Below are the code and all the weights of a small trained network. Each question names an input and a class and asks about switching units off, where a switched-off unit gives its printed mean instead of its output.

import numpy as np


def w(rows, s, z=0):
    codes = np.array(rows[::2]) - 128.0
    scale = np.full(codes.shape[1], s)
    scale[-1] = z or s
    return codes * scale


def f(y):
    return y / 2 * (1 + np.tanh(0.7978845608 * (y + 0.044715 * y**3)))


def log_softmax(a):
    a = a - a.max(-1, keepdims=True)
    return a - np.log(np.exp(a).sum(-1, keepdims=True))


def net(x, mask):
    res = np.array(x, float).reshape(1, 4) / 4 @ E
    y = f(res @ A[0][:, :-1].T + A[0][:, -1])
    res = res + np.where(mask, y, B[0][:, -1]) @ B[0][:, :-1]
    return log_softmax(res[-1] @ U[:, :-1].T + U[:, -1])


A, B = {}, {}
E = w([
[119,214,221,194,51],'x0',
[254,142,89,178,124],'x1',
[136,156,183,82,247],'x2',
[71,27,108,210,130],'x3',
],0.0083)
A[0] = w([
[128,136,126,164,150,161],'neuron 0',
[100,84,110,178,79,108],'neuron 1',
[163,191,139,96,165,86],'neuron 2',
[95,5,108,112,178,253],'neuron 3',
[171,170,135,142,47,125],'neuron 4',
[64,124,159,97,141,183],'neuron 5',
[55,193,192,51,118,121],'neuron 6',
[171,216,130,85,191,134],'neuron 7',
[118,71,31,44,98,128],'neuron 8',
[178,244,139,84,177,122],'neuron 9',
[192,233,153,84,161,151],'neuron 10',
[156,50,76,95,141,91],'neuron 11',
[140,122,188,175,151,139],'neuron 12',
[125,128,136,180,83,221],'neuron 13',
[198,26,56,154,192,133],'neuron 14',
[157,174,129,181,2,125],'neuron 15',
],0.0092,0.0058)
B[0] = w([
[148,140,129,109,132,144],'neuron 0',
[135,117,100,118,92,176],'neuron 1',
[108,107,118,123,104,162],'neuron 2',
[245,93,111,104,148,254],'neuron 3',
[155,78,75,109,99,178],'neuron 4',
[142,153,154,78,149,186],'neuron 5',
[111,182,178,120,166,204],'neuron 6',
[128,108,106,98,94,199],'neuron 7',
[181,160,163,142,186,192],'neuron 8',
[117,108,84,115,59,207],'neuron 9',
[152,69,57,86,38,213],'neuron 10',
[146,172,176,149,172,170],'neuron 11',
[143,133,142,91,132,150],'neuron 12',
[147,113,141,44,114,198],'neuron 13',
[159,150,166,126,173,218],'neuron 14',
[137,112,76,80,50,216],'neuron 15',
],0.011,0.0096)
U = w([
[72,163,158,103,93,100],'0',
[76,131,93,179,138,3],'1',
[144,87,41,102,58,184],'2',
[143,158,197,119,247,188],'3',
],0.013,0.0048)

Each question gives the input, the list of numbers given to net, and the class t.
The units are the neurons (one row each of A and B). Each row of codes is followed by its name. A weight is (code - 128) times the scale printed after its matrix; where a second scale follows, it is the last column's (A, B and U).
mask holds one flag per neuron, in row order. A switched-off neuron (its flag False) gives its mean, the last column of its row in B, instead of its output. The means were averaged over made-up inputs and are rounded, as every weight is.
A unit's drop is (log p(t) with every unit on - log p(t) with that unit switched off) / (log p(t) with every unit on - log p(t) with every unit switched off).
The circuit of an input: a set's keep is (log p(t) with only the set's units on - log p(t) with every unit switched off) / (log p(t) with every unit on - log p(t) with every unit switched off). Starting from the 12 units with the biggest drops (on a tie, the unit counted first), units are removed one at a time, each time the one whose removal leaves the highest keep (on an exact tie, the one counted first), for as long as the keep stays at least 0.8.
units of the circuit, in order: the units of the circuit, biggest drop first
top k neurons: the k neurons with the biggest drops, biggest first
drop when u is switched off: that unit's drop, to one decimal
input [6,-2,6,-5], class 2: units of the circuit, in order => (neuron 10)
input [7,-3,0,2], class 0: top 2 neurons => (neuron 3; neuron 10)
input [2,-5,-3,-2], class 0: units of the circuit, in order => (neuron 3; neuron 10)
input [2,-7,-7,-7], class 0: top 3 neurons => (neuron 6; neuron 3; neuron 10)
input [6,-3,3,6], class 3: top 3 neurons => (neuron 10; neuron 9; neuron 15)
input [8,-6,7,-2], class 0: top 2 neurons => (neuron 6; neuron 10)
input [-1,-4,1,5], class 3: top 2 neurons => (neuron 10; neuron 15)
input [5,-2,6,1], class 0: drop when neuron 8 is switched off => 0.4
input [0,-3,1,-2], class 0: drop when neuron 8 is switched off => 0.3
input [-3,-8,-2,7], class 3: drop when neuron 10 is switched off => 0.1
input [8,-6,-3,-2], class 0: drop when neuron 4 is switched off => -0.1
